Below is a small trained network, with its code and all its weights. Each question gives an input and a target symbol and asks what happens when units are switched off, that is, made to give their printed mean instead of their output.

import numpy as np


def w(rows, s, z=0):
    codes = np.array(rows[::2]) - 128.0
    scale = np.full(codes.shape[1], s)
    scale[-1] = z or s
    return codes * scale


def f(y):
    return np.maximum(y, 0)


def softmax(a):
    e = np.exp(a - a.max(-1, keepdims=True))
    return e / e.sum(-1, keepdims=True)


def log_softmax(a):
    a = a - a.max(-1, keepdims=True)
    return a - np.log(np.exp(a).sum(-1, keepdims=True))


def net(x, mask):
    ids = ['ΠΩαβδεζψ'.index(c) for c in x.split()]
    T = len(ids)
    res = E[ids] + P[:T]
    q, k, v = (res @ M[0].T for M in (Q, K, V))
    z = softmax(np.where(np.tri(T) > 0, q @ k.T / 2**0.5, -1e9)) @ v
    res = res + np.where(mask[0], z, O[0][:, -1]) @ O[0][:, :-1]
    y = f(res @ A[0][:, :-1].T + A[0][:, -1])
    res = res + np.where(mask[1:13], y, B[0][:, -1]) @ B[0][:, :-1]
    return log_softmax(res[-1] @ U[:, :-1].T + U[:, -1])


Q, K, V, O, A, B = {}, {}, {}, {}, {}, {}
E = w([
[158,172,178],'Π',
[119,168,129],'Ω',
[101,116,151],'α',
[172,192,94],'β',
[164,190,23],'δ',
[98,69,134],'ε',
[254,55,185],'ζ',
[150,99,103],'ψ',
],0.019)
P = w([
[92,10,131],'0',
[110,223,200],'1',
[174,51,1],'2',
[180,70,91],'3',
[148,154,181],'4',
[134,94,117],'5',
[188,214,132],'6',
[138,131,127],'7',
[138,127,113],'8',
[110,95,116],'9',
[159,182,196],'10',
[107,107,109],'11',
[149,197,231],'12',
],0.006)
Q[0] = w([
[182,254,58],'head 1',
[133,212,146],'head 1',
],0.0086)
K[0] = w([
[33,142,155],'head 1',
[140,64,2],'head 1',
],0.0027)
V[0] = w([
[115,102,33],'head 1',
[124,62,2],'head 1',
],0.0091)
O[0] = w([
[74,200,101,214],'head 1',
[2,142,33,253],'head 1',
],0.009,0.003)
A[0] = w([
[204,81,82,151],'neuron 1',
[117,209,200,164],'neuron 2',
[74,116,184,62],'neuron 3',
[196,51,110,173],'neuron 4',
[122,61,63,56],'neuron 5',
[70,88,196,202],'neuron 6',
[175,159,176,30],'neuron 7',
[90,245,189,186],'neuron 8',
[111,102,107,167],'neuron 9',
[195,72,22,202],'neuron 10',
[48,179,144,119],'neuron 11',
[104,192,83,250],'neuron 12',
],0.011,0.0019)
B[0] = w([
[45,68,200,172],'neuron 1',
[209,74,169,168],'neuron 2',
[114,92,103,143],'neuron 3',
[163,155,233,166],'neuron 4',
[150,142,198,171],'neuron 5',
[237,78,2,158],'neuron 6',
[60,170,52,151],'neuron 7',
[73,44,92,201],'neuron 8',
[38,150,130,153],'neuron 9',
[117,177,116,226],'neuron 10',
[10,79,129,187],'neuron 11',
[140,79,223,255],'neuron 12',
],0.0054,0.0095)
U = w([
[122,101,100,184],'Π',
[217,35,47,112],'Ω',
[145,173,133,93],'α',
[131,165,174,149],'β',
[84,254,158,130],'δ',
[160,147,179,2],'ε',
[13,196,210,154],'ζ',
[202,162,208,195],'ψ',
],0.0083,0.0031)

Each question gives the input, a string of symbols that net reads in full, and the target symbol t.
The units are the heads (2 rows each of Q, K, V and O) and the neurons (one row each of A and B). Each row of codes is followed by its name. A weight is (code - 128) times the scale printed after its matrix; where a second scale follows, it is the last column's (O, A, B and U).
mask holds one flag per unit, heads first, then neurons. A switched-off unit (its flag False) gives its mean, the last column of its rows in O or B, instead of its output. The means were averaged over made-up inputs and are rounded, as every weight is.
A unit's drop is (log p(t) with every unit on - log p(t) with that unit switched off) / (log p(t) with every unit on - log p(t) with every unit switched off).
The circuit of an input: a set's keep is (log p(t) with only the set's units on - log p(t) with every unit switched off) / (log p(t) with every unit on - log p(t) with every unit switched off). Starting from the 12 units with the biggest drops (on a tie, the unit counted first), units are removed one at a time, each time the one whose removal leaves the highest keep (on an exact tie, the one counted first), for as long as the keep stays at least 0.8.
units of the circuit, in order: the units of the circuit, biggest drop first
top k neurons: the k neurons with the biggest drops, biggest first
drop of u: that unit's drop, to one decimal
input δ ψ ε, target ζ: units of the circuit, in order	[head 1; neuron 9]
input Π Π δ, target ψ: units of the circuit, in order	[head 1; neuron 4]
input δ δ ψ δ, target ζ: units of the circuit, in order	[head 1; neuron 12; neuron 11]
input Π α Π Π ε, target ψ: units of the circuit, in order	[head 1]
input δ δ Ω, target ζ: units of the circuit, in order	[head 1; neuron 11]
input Π Ω ε, target ψ: units of the circuit, in order	[head 1; neuron 4]
input δ ε ε δ ψ δ δ β δ, target ζ: top 3 neurons	[neuron 12; neuron 11; neuron 6]
input Π ε α Ω β ζ β ε, target Ω: top 2 neurons	[neuron 6; neuron 12]
input δ δ δ β, target ζ: top 3 neurons	[neuron 11; neuron 12; neuron 6]
input ε Π α ζ, target ψ: drop of neuron 9	0.0
input Π α ψ, target ψ: drop of neuron 4	0.3
input ψ ε δ, target δ: drop of neuron 6	0.1
